Here is a tiny trained network, its code and every weight. The questions are about switching its units off for an input and a class, where a switched-off unit gives its printed mean instead of its output.

import numpy as np


def w(rows, s, z=0):
    codes = np.array(rows[::2]) - 128.0
    scale = np.full(codes.shape[1], s)
    scale[-1] = z or s
    return codes * scale


def f(y):
    return np.maximum(y, 0)


def log_softmax(a):
    a = a - a.max(-1, keepdims=True)
    return a - np.log(np.exp(a).sum(-1, keepdims=True))


def net(x, mask):
    res = np.array(x, float).reshape(1, 5) / 4 @ E
    y = f(res @ A[0][:, :-1].T + A[0][:, -1])
    res = res + np.where(mask, y, B[0][:, -1]) @ B[0][:, :-1]
    return log_softmax(res[-1] @ U[:, :-1].T + U[:, -1])


A, B = {}, {}
E = w([
[180,32,105,32,113,25,181],'x0',
[70,147,136,64,55,234,66],'x1',
[97,152,183,2,126,124,180],'x2',
[205,113,128,153,50,64,30],'x3',
[72,187,181,154,35,151,168],'x4',
],0.01)
A[0] = w([
[189,100,82,52,115,98,70,152],'n0',
[118,160,115,188,193,142,175,138],'n1',
[50,172,156,79,129,179,172,197],'n2',
[77,143,204,116,92,160,161,189],'n3',
[190,105,111,81,53,113,100,140],'n4',
[146,167,161,159,89,116,47,197],'n5',
[117,136,127,147,97,163,239,146],'n6',
[111,110,54,193,135,156,94,181],'n7',
[204,173,148,101,158,78,168,158],'n8',
[144,151,66,216,210,125,122,163],'n9',
[161,128,160,132,62,155,78,201],'n10',
[84,170,146,102,135,164,197,174],'n11',
[117,83,160,56,72,121,94,199],'n12',
[28,117,121,38,132,213,136,223],'n13',
[68,94,124,92,207,39,183,91],'n14',
[166,172,112,166,226,93,159,223],'n15',
[113,3,45,192,156,129,99,252],'n16',
[75,184,130,176,95,125,185,156],'n17',
[109,97,52,199,143,138,116,179],'n18',
[172,107,114,120,145,69,111,213],'n19',
[138,154,127,184,167,147,150,98],'n20',
[93,91,82,70,100,83,107,143],'n21',
[98,170,166,174,69,107,164,188],'n22',
[112,206,242,139,80,122,92,173],'n23',
[67,141,158,88,179,174,175,187],'n24',
[140,243,212,135,24,138,103,169],'n25',
[100,82,107,93,171,144,118,137],'n26',
[167,107,92,109,100,67,213,181],'n27',
[167,121,85,96,205,146,236,235],'n28',
[114,103,69,197,144,164,92,178],'n29',
[136,118,115,92,207,170,127,213],'n30',
[132,116,146,118,135,45,162,124],'n31',
[128,32,132,68,66,144,30,254],'n32',
],0.011,0.0036)
B[0] = w([
[90,59,85,82,76,69,238,215],'n0',
[55,55,180,86,67,163,8,187],'n1',
[126,206,194,60,196,152,158,232],'n2',
[170,206,113,51,199,177,90,207],'n3',
[126,79,34,62,65,132,138,200],'n4',
[182,131,48,154,167,83,59,204],'n5',
[115,118,165,43,119,237,97,182],'n6',
[169,144,132,202,108,99,70,193],'n7',
[154,52,181,163,150,161,249,187],'n8',
[115,119,189,191,73,144,42,215],'n9',
[219,191,47,86,187,129,162,195],'n10',
[80,178,211,56,192,171,114,207],'n11',
[159,160,97,75,139,88,102,208],'n12',
[78,223,153,92,204,69,215,251],'n13',
[159,89,135,157,145,144,166,215],'n14',
[32,20,214,221,129,207,82,214],'n15',
[164,116,143,201,40,62,108,227],'n16',
[182,93,137,74,113,235,44,187],'n17',
[156,138,145,186,41,56,58,191],'n18',
[125,54,124,121,97,129,181,203],'n19',
[74,72,124,129,82,125,56,168],'n20',
[85,156,122,74,78,109,194,186],'n21',
[203,64,111,127,152,215,84,187],'n22',
[227,149,46,142,214,224,46,212],'n23',
[92,163,204,64,188,57,148,216],'n24',
[190,120,70,121,224,171,53,234],'n25',
[91,140,105,182,138,72,215,170],'n26',
[155,75,127,130,133,136,198,209],'n27',
[48,112,178,159,170,91,149,227],'n28',
[144,181,132,117,65,59,65,194],'n29',
[47,128,162,171,131,4,128,188],'n30',
[195,116,141,129,120,152,210,186],'n31',
[86,156,2,81,81,44,171,235],'n32',
],0.0064,0.015)
U = w([
[105,92,185,171,90,135,3,254],'0',
[166,163,203,40,174,223,71,18],'1',
[249,203,5,146,199,165,52,150],'2',
[86,213,197,102,214,76,130,233],'3',
[136,92,37,20,17,82,103,33],'4',
[212,202,97,204,44,96,70,52],'5',
[167,59,227,180,147,155,146,174],'6',
],0.0082,0.00092)

Each question gives the input, the list of numbers given to net, and the class t.
The units are the neurons (one row each of A and B). Each row of codes is followed by its name. A weight is (code - 128) times the scale printed after its matrix; where a second scale follows, it is the last column's (A, B and U).
mask holds one flag per neuron, in row order. A switched-off neuron (its flag False) gives its mean, the last column of its row in B, instead of its output. The means were averaged over made-up inputs and are rounded, as every weight is.
A unit's drop is (log p(t) with every unit on - log p(t) with that unit switched off) / (log p(t) with every unit on - log p(t) with every unit switched off).
The circuit of an input: a set's keep is (log p(t) with only the set's units on - log p(t) with every unit switched off) / (log p(t) with every unit on - log p(t) with every unit switched off). Starting from the 12 units with the biggest drops (on a tie, the unit counted first), units are removed one at a time, each time the one whose removal leaves the highest keep (on an exact tie, the one counted first), for as long as the keep stays at least 0.8.
units of the circuit, in order: the units of the circuit, biggest drop first
most important unit: the unit with the biggest drop
k most important neurons: the k neurons with the biggest drops, biggest first
drop when u is switched off: that unit's drop, to one decimal
input [2,-8,-2,8,-3], class 6: units of the circuit, in order -> [n8]
input [8,-1,-8,-3,3], class 6: units of the circuit, in order -> [n32, n27]
input [-8,-5,-8,1,7], class 0: 2 most important neurons -> [n1, n9]
input [3,-2,-6,5,-7], class 4: 4 most important neurons -> [n0, n19, n4, n32]
input [-1,6,-3,7,-4], class 4: 2 most important neurons -> [n32, n0]
input [-4,-4,-5,4,-3], class 0: 2 most important neurons -> [n15, n9]
input [6,-7,-8,7,-2], class 4: 2 most important neurons -> [n0, n4]
input [2,-2,3,-7,5], class 1: 2 most important neurons -> [n6, n17]
input [7,-4,6,1,-8], class 6: 4 most important neurons -> [n8, n14, n28, n15]
input [2,6,-8,8,0], class 4: 3 most important neurons -> [n32, n4, n0]
input [7,-3,-8,2,-3], class 4: 3 most important neurons -> [n0, n4, n19]
input [0,-1,8,3,7], class 1: 2 most important neurons -> [n11, n2]
input [4,-4,-6,7,0], class 4: 3 most important neurons -> [n0, n4, n19]
input [4,-1,1,4,6], class 2: most important unit -> n25
input [-5,7,6,-6,0], class 3: 3 most important neurons -> [n13, n24, n30]
input [-4,6,-2,0,-2], class 2: drop when n31 is switched off -> 0.0
input [4,1,-5,1,-4], class 4: drop when n0 is switched off -> 0.1
input [4,8,0,-2,-1], class 3: drop when n13 is switched off -> 0.9
